Each row of numbers stands for one element and depends on some of the facts below. Use the named rows to name the rest.

Some rows with their names:
(1181): [  8   3  -2  -2 -10   3  -6   3  -5  -6   0  -1  -3   9   0  -8  -3  -2
  -3   2   6  -1   3  -4  -2 -11  -9  -1  -1  -5  -2   6  11   0   0  -4
  -1  -6]
(282): [  1   2  -3  -5   7   2   1   6  -5   2  -3  -2   6  10  -5  -5  -7 -21
   3   3  -2   4   4   5   0  -7  -6 -11   4  -1 -11   6   0   1  -2  -2
   0   1]
(1395): [-1  4  3  4 -1  2 -3  3 -2 -5 -5 -2  2  5 -2 -2 -5 -5  1 -1  1 -3  4  3
  0 -8 -4 -5  1  0 -2  2  3  1  0  2  0 -2]
(614): [-4  0  6  6 -4 -4  3 -1  1 -8  1  3  4  0 -2  0 -2 -3  3 -4  0 -8 -3 11
 -1 -6  5 -3  7  0  1 -4 -4 -3  2  2 -8  2]
(1331): [ 0  5  4  3 -4  2 -6  2 -4 -2 -3 -4 -1  8 -3 -5 -6  0  0  0 -1 -2  7 -1
  1 -9 -6 -2 -2 -2 -4  3  6  4  0  0  1 -6]
(543): [-3  1  7  5 -4 -4  4 -1  1 -8  1  3  4  1 -2  1 -2 -3  4 -4  0 -7 -2 12
 -1 -6  5 -4  7 -1  0 -4 -4 -3  2  2 -8  2]
(1503): [  6   2  -2  -1  -9   3  -5   2  -4  -6  -1  -1  -2   8  -1  -8  -3  -1
  -3   2   5  -2   2  -4  -1 -11  -7   0  -2  -5  -2   5  11   0   0  -5
  -1  -7]
(362): [  1   2  -4  -6   8   1   2   5  -4   2  -2  -1   7  10  -6  -6  -7 -21
   3   2  -3   5   4   5   1  -7  -5  -9   3  -1 -12   5   1   2  -1  -3
   0  -1]
(1510): [ 1 -5  0  3 -1  2  0 -4  4 -6 -4  0  3 -1  1  0 -4 -6 -1 -4  3 -8 -1  9
  3 -7  5  3  6  2  0  2 -5 -4 -1  3 -5  7]
(368): [  1  -1  -2   8  -4  -2 -22  -2 -11 -11 -13  -9   8  -9   7  -1 -10  -5
  -7  -1  -2  -5   4   8 -12  -8  -2   0   8  -5  -4 -12   0  -1  -3  -2
   6 -10]
(1549): [  5  18   6   7  -9  18   5   0 -11  -8  23 -14  -3  -3  -4 -16  -4   7
  -6   6  -5  -4   6   5  -9 -14  -9 -20  -1 -16  -6   8   4  -8  -8  -1
   5  -4]
(1187): [ 0  5  5  3 -5  2 -6  1 -4 -3 -4 -4 -1  7 -3 -5 -6  1  0  0  0 -2  6 -1
  2 -9 -6 -2 -3 -2 -3  2  6  3  0  1  1 -6]
(1340): [ 10 -19  -5   4  12  -3 -12   4   1   4 -17   1   2  -2   2   8  -6 -34
 -10   2   0   2  11   5   9   5  -2   4  -5   2   4 -12  13   5  -1  -3
   5  -3]
(339): [ -1  -3   9  -3   2 -13  -7   7   8 -12 -10  -2   8  16  -4   9 -18  -7
   5  -8 -12  -4   9  -5   2   4  -4   8   2   3   1 -20  12   9   6  -3
  -3 -11]
(1350): [-7  7 13  7 -8 -3 -6  0 -4 -5 -2 -4 -1  8 -5 -1 -5  6  5 -4 -6 -5 10  2
  0 -5 -1 -6  4 -1 -2 -4  1  5  0  4 -2 -2]
(1315): [-3  1  8  6 -5 -5  3 -1  2 -9  1  3  3  0 -2  1 -2 -2  4 -5  0 -8 -3 12
 -1 -6  6 -3  7 -1  1 -4 -3 -3  2  2 -9  2]
(1450): [  2  -3   3   4   2  -3  -2   9   9  -8 -13   5   0   9  -2   6  -7 -10
   1  -4   3  -6   9  -7  11   1  -3   2  -6   4  10  -8  17   9   5   3
   1   0]
(40): [  4  -4  -2  -8   9  -2   3  12  10  -4  -9   7   4  18  -6   7 -12 -23
   2  -2  -2   0  10  -4  14   3  -5  -1  -3   5   0  -2  15   9   3  -1
  -1   2]
(569): [ -6   8   1   7   3 -10   0   8 -12  -5 -10   4   3 -13  -5 -10   2   8
  10   2   4  -7  -5   6   7 -14   2  -4  -2  -9  -9 -15  14  13  13   2
   0  -5]
(1483): [-1  0  3  5  1 -1  5  0  2 -7 -2  2  6 -1 -1  0 -3 -8  1 -3  3 -6 -7 11
  2 -8  3  0  4  1 -1 -1 -2 -6  2  3 -7  0]

How the elements are related:
{(1012), (1496), (271), (390), (458), (569), (577), (776), (906)} θ b
{(1048), (1060), (1181), (1362), (140), (1503), (1549), (263), (340), (532), (565)} θ c
{(1065), (1084), (1154), (1212), (444), (62), (960), (977), (985)} θ g
{(1072), (1242), (1350), (137), (240), (339), (36), (476), (68), (80), (869)} θ e
{(1075), (1187), (1331), (134), (1512), (1537), (1555), (433), (646), (9), (98)} θ i
{(1108), (1189), (1193), (1315), (191), (25), (252), (4), (450), (523), (543), (614), (700), (939)} θ a
{(1117), (1354), (1483), (1510), (235), (312), (612), (805)} θ h
{(1144), (1165), (1176), (118), (1445), (1548), (299), (411), (497), (602), (674), (698), (750)} θ d
{(1199), (1307), (1340), (1475), (148), (1536), (351), (693), (899)} θ f
(103) π: (1314)
(1065) π: (1181)
(1074) π: (1346)
(1075) π: (1117)
(1084) π: (36)
(1108) π: (409)
(1117) π: (1242)
(1137) π: (1299)
(1144) π: (509)
(1165) π: (760)
(1181) π: (282)
(1224) π: (1555)
(1242) π: (474)
(1299) π: (1354)
(1314) π: (602)
(134) π: (1144)
(1354) π: (1450)
(1362) π: (597)
(1395) π: (577)
(1416) π: (439)
(1445) π: (71)
(1450) π: (1240)
(1475) π: (1165)
(1549) π: (1214)
(1555) π: (80)
(228) π: (476)
(235) π: (243)
(239) π: (1362)
(240) π: (1074)
(243) π: (664)
(25) π: (368)
(263) π: (1496)
(282) π: (1395)
(339) π: (235)
(368) π: (612)
(409) π: (674)
(439) π: (1475)
(444) π: (1075)
(450) π: (1340)
(474) π: (1217)
(509) π: (914)
(569) π: (312)
(577) π: (103)
(602) π: (1548)
(612) π: (772)
(646) π: (1549)
(674) π: (239)
(677) π: (271)
(71) π: (1065)
(80) π: (134)
(993) π: (1510)
[(1012), (1154), (1193), (1386), (1450), (1555), (250), (406), (476), (674)] Φ (40)
[(1024), (1187), (140), (390), (434), (899)] Φ (852)
[(103), (1065), (1206), (1224), (1272), (134), (1536), (235), (339), (40)] Φ (1240)
[(1048), (1176), (1307), (1496), (337), (523)] Φ (1402)
[(105), (1165), (1513), (340), (351), (36), (368), (409), (646), (700)] Φ (474)
[(1060), (240), (45), (543), (597), (602), (776), (805), (98)] Φ (1271)
[(1072), (1475), (1510), (191), (362), (433), (62)] Φ (782)
[(1074), (1217), (148), (243), (411), (439), (450), (71), (977)] Φ (664)
[(1075), (1299), (1346), (1354), (1379), (497), (565), (569)] Φ (914)
[(1084), (1503), (400), (939)] Φ (362)
[(1108), (1181), (1242), (1331), (1483), (299), (693), (960)] Φ (45)
[(1117), (118), (444)] Φ (1214)
[(1137), (1315), (1350), (1445), (1512), (985)] Φ (1346)
[(1144), (1214), (1314), (1362), (458), (614), (760), (772), (852), (869)] Φ (282)
[(1189), (1212), (137), (1548), (228), (263), (577), (664), (993)] Φ (239)
[(1199), (1537), (1549), (4), (509), (677), (750), (80)] Φ (228)
[(1340), (1451), (271), (312), (68)] Φ (1272)
[(1395)] Φ (1299)
[(1402), (25), (273), (474), (906)] Φ (1416)
[(252), (532)] Φ (273)
[(612), (698), (9)] Φ (103)

Which element is each row?
No name comes twice in this set of rows, the named rows included.
[ -4  18  11  10  -1  16   9   0  -4  -7  20 -20   1  -4  -6 -11  -6   7
  -1   1  -8  -7   5   9  -9 -13  -6 -21   2 -10  -4   7  -7  -7  -9   5
   5   2] -> (509)
[-4  1  3  5 -3  4 -3 -5  4 -2 -1 -4  1 10 -2 -2 -8 -5 -4 -7 -3 -3  7  1
  3 -6  0  2 -1  3 -1  7 -2 -4 -5 -1 -3 -3] -> (760)
[ -1   3   6   0  -2  -9   7   3   2 -13  -1  -1   7   0  -3   1  -5   3
   9  -3   1  -9  -9  10  -5 -10   2   0   8  -2  -1  -5  -3   0   8   2
  -8   1] -> (1108)
[ 0  1  4  7  0 -1  4  1  0 -6 -3  3  3 -4  0 -1  0 -7  2 -2  5 -7 -6 11
  2 -8  3 -3  4 -1  1 -3  0 -5  3  5 -6  2] -> (1354)
[ -3  10  -4  -6   5   5   5   2 -11   3   3  -9   7   4  -8 -14  -6  -4
   7   4  -2   2  -2   9  -3 -18  -4 -10   6  -5 -22  14 -10   1  -1  -1
   0   3] -> (239)
[  6   6  -2  -4  -9   5  -2   3  -3  -4   2   3  -2  11  -2  -8  -3   0
  -2   3   4  -1   3  -2   3 -11  -7  -1  -3  -5  -6   9  11   2   1  -4
  -2  -5] -> (532)
[ -5  14  14  11  -3  11  12  -2  -4 -12  23 -12   4 -11  -5  -5  -6   8
   0  -1 -11 -11   2  21 -11  -8   4 -19   9 -11  -5  -2 -13 -10  -7   4
  -2   4] -> (4)
[ -3  11   7  10   0  11  10  -2  -6  -5  21 -15   1 -11  -5  -2  -7   7
  -4   3  -9  -5   9  21 -13 -10   2 -17  -1 -15  -5   6 -11  -2  -5  -1
   3  -1] -> (750)
[-4  3  7  3 -3 -2  7  1  2 -6  3  7  3  4 -4  2 -2 -2  4 -4  0 -7 -1 13
  3 -6  6 -4  6  0 -4  1 -4 -1  2  3 -9  4] -> (252)
[ -5   2   1   9  -6   4   0  -8  -8   4   6  -4  -3  -5  -3  -4   2   6
  -2   2   0  -3   6  18  -4 -13   7  -7  -1  -7  -8  15 -14   3  -2  -2
  -2   3] -> (1548)
[ -2  19  11   9  -4  16   3   0  -9  -6  18 -19   0  -4  -6 -10 -10  11
  -4   3 -12  -5  10   8  -8 -12  -8 -18   0 -12  -9   5  -1  -4  -9   4
   7  -4] -> (1537)

Now the same elements, written a new way:
Named rows:
(1475): [ 4  6  9 -6  3  1 -3  3  4  1  2  7  5  7 12 -2  2  5  4 17  0 -5  2  3
 -6  0 -4  3  8 -3]
(439): [ -1   9  -2   5  -1   5  -1  -2  17   0  11   4   0  11   3  12  12   2
   4   4 -19  -4  -2   1  -6  -2 -13   2  -2   1]
(1350): [ 2  5 -7 -7  1 -8 -8 -2 -4  3  5 -2  9  3  3 -2  3 -2  0 -3 -7 -6  3  4
 -2  1 -3  1  6 -4]
(614): [ 6  2 -9 -2  3 13 -3  5 14  0  6 10  4 10  0  2  1 -1 -5 -7 -9 -6 -5  4
 -2 -6  4 17 -3 -7]
(939): [ 6  3 -7 -2  3 13 -3  6 13  0  7  9  3  9 -1  0  0 -2 -5 -6 -9 -5 -5  4
 -1 -6  4 17 -2 -7]
(1181): [ -2  -2  -9   0   5  -8  -9  -7   0  -7  10   0  10  -1 -11   4   5   1
  -7 -23   4  -8   6   6   3   3  -2   0  -4  -3]
(1065): [ -4 -15  -2   0   8   1 -10  12  -1  14  -7  15 -10 -14 -25 -10   2  13
  -4 -27  25  -2  -1   3   5  -5   8 -13   1  11]
(1549): [ -1   4 -31   2   9   6  -8 -11 -21 -31  17  -3  13   2  -5  -4  -2  -6
  -2 -18  -1  -8  15   5   5  -2  -4  -1  -3  -4]
(569): [  1  20 -27   5  -6  -5 -11  -5 -22   0   4 -11  -8  12 -20  -3  -7  -1
  -8 -21 -10  -5   1   4  -1  -4  -2  -5  -1  -1]
(1075): [ 2  3 -1 -5  7  2 -7  0 -6  3  1 -2  4  0 -5  2  3  3  5 -4 -7 -3  3  4
  1 -3 -6 -1  5 -1]
(444): [ -5  -1 -11   4   8  10  -7   8 -10   1   5  10 -10  -4 -22   8   6   5
   3 -13  12  -5   1   3   4 -10  -3 -15  -1   9]
(1315): [ 6  3 -7 -2  3 14 -2  6 14  1  6  9  3  9 -3  2  0 -1 -5 -5 -8 -5 -6  4
 -1 -7  4 17 -3 -6]
(612): [  4  -3  -1  -4   9  -2 -11   1  11  12 -12  13  -1 -10 -11 -10  -3  15
  -3  -5  12   0  -5   6  -2   0   5   0  -4  -1]
(105): [ 2 13 -3  0  1  6  1  1  7 -3 10  0 -1  3  2 -2  3  3  6  1 -5 -4  7  3
  7 -4  1 -1  0  3]
(1354): [  3   2  -3  -1   8  11  -6  -3   0  -3  -1  -1   0   1 -11   3   2   4
   3  -6  -9  -2   2   5   1  -5  -4   4  -3  -2]
(400): [ 1  2 -3 -1  5  7 -5  4  0 -1  2  4  1  4 -4 -1  3  3  0 -3 -2 -4  3  3
  0 -4 -2  0  2  0]
(1536): [  5  -3  15 -10   4  -6 -10  10   2  17 -10   3  -2  -1   8 -14  -4   7
  -3   5   9  -2  -3   6  -4   0   7  -1   7  -1]
(852): [ 1 -2 -5 -1  5  7 -5  3 -1 -3  3  2  2  3  0 -2  2  3  1 -5  0 -4  1  4
 -2 -4 -4  0  1  0]
(1176): [  2  -7   3  -3   8  15  -7  10 -15  -3   0   4   2  14  14   1   3  -2
   2  10  -7  -4   1   2 -14  -4 -14   1  12  -2]
(137): [  2   8 -12  -4   2   0  -5  -6  -7  -9  14  -6  13   7  12   4   5  -4
   6   1 -14  -6   6   3  -3  -1 -10   2   4  -5]

Rows to name:
No name comes twice in this set of rows, the named rows included.
[ -2   1  -3   3   0  12   2  -3  20   1   7  -8   4  11   5   3  13  -1
   5 -11 -24  -1   5   1  -4  -5 -13   4  -3   1] -> (1217)
[  5  -7 -12  -1   8  19  -7   8   1  -3   6  12   7  16  -7   5   2  -6
  -7 -10 -15  -6  -8   4 -11  -7  -5  20   0 -10] -> (523)
[  4   7  -4  -6   7  15  -1   4 -18 -21  11  -1  11  10  21   0  -3  -3
  10  19  -1  -6  13   3  -2  -3  -8   4  11  -6] -> (1199)
[  5  11 -12  -1   5  14  -7   6  10  -5  11  16   1  10  -4  11   0  -3
  -3   7 -11  -7 -10   5  -6  -7   0  14  -4  -6] -> (25)
[  2  -6   1  -3   8  10  -9   6 -15  -4   1   1   5  15   9   1   3  -4
   1   6 -10  -5   0   3 -14  -3 -14   4  11  -6] -> (1307)
[ -7   1 -11  13   3  14   0   0   9  -1  10   3  -7   6 -12   8  14   3
   4 -20 -14  -2   1   0   0  -9 -12 -12  -4  11] -> (977)
[ -1  11 -13  -1   0  -9  -3 -11   9  -8  14  -7   7  -2  -9   2   5   3
  -1 -15   3  -8  11   5  10   2   0  -1  -9   0] -> (340)
[ 1 18 -6 -1  2  6  1 -3 13 -5  8  6  2  2  4 -1  3  5  7 11 -2 -4  7  3
  4 -4  1 -3 -2  3] -> (368)
[  2 -11  -2  -9   9   2  -7   7  10  19 -13   1   3  -6  -3 -20  -1   8
  -5 -21  12   0   1   5  -1  -3   6  -1  -2   1] -> (1240)
[ -1   3  -8   0   3  11   2  -1  18   1   6  -8   7  11   8   4  11   2
   5  -8 -15  -2   4   1  -6  -5 -15   3  -4   0] -> (664)
[  2   3 -12   0  10  13  -2   4 -20 -23  18  13   8   3   4  11   0   2
   9  13   9  -9   6   3   2  -4  -7   1   5  -2] -> (677)
[  4   6  -1 -14   3 -18 -16   5  -2  22  -5   3   3  -7 -10   1  -2   7
  -3   0  17  -7  -5   8  -3   1   6  -4   2  -4] -> (339)
[ -1   4   2   6  -1   7  -4  -1  12  -2  12   0  -3  11   8  10  12  -2
   4  -5 -24  -3  -1   2  -3  -3 -11   1   1   3] -> (71)
[  7  15  -6  -2   0  12   4   4  23  -3  12   6   2   8   3   2   1  -1
   2   0 -10  -5  -1   4   7  -7   7  16  -5  -4] -> (700)

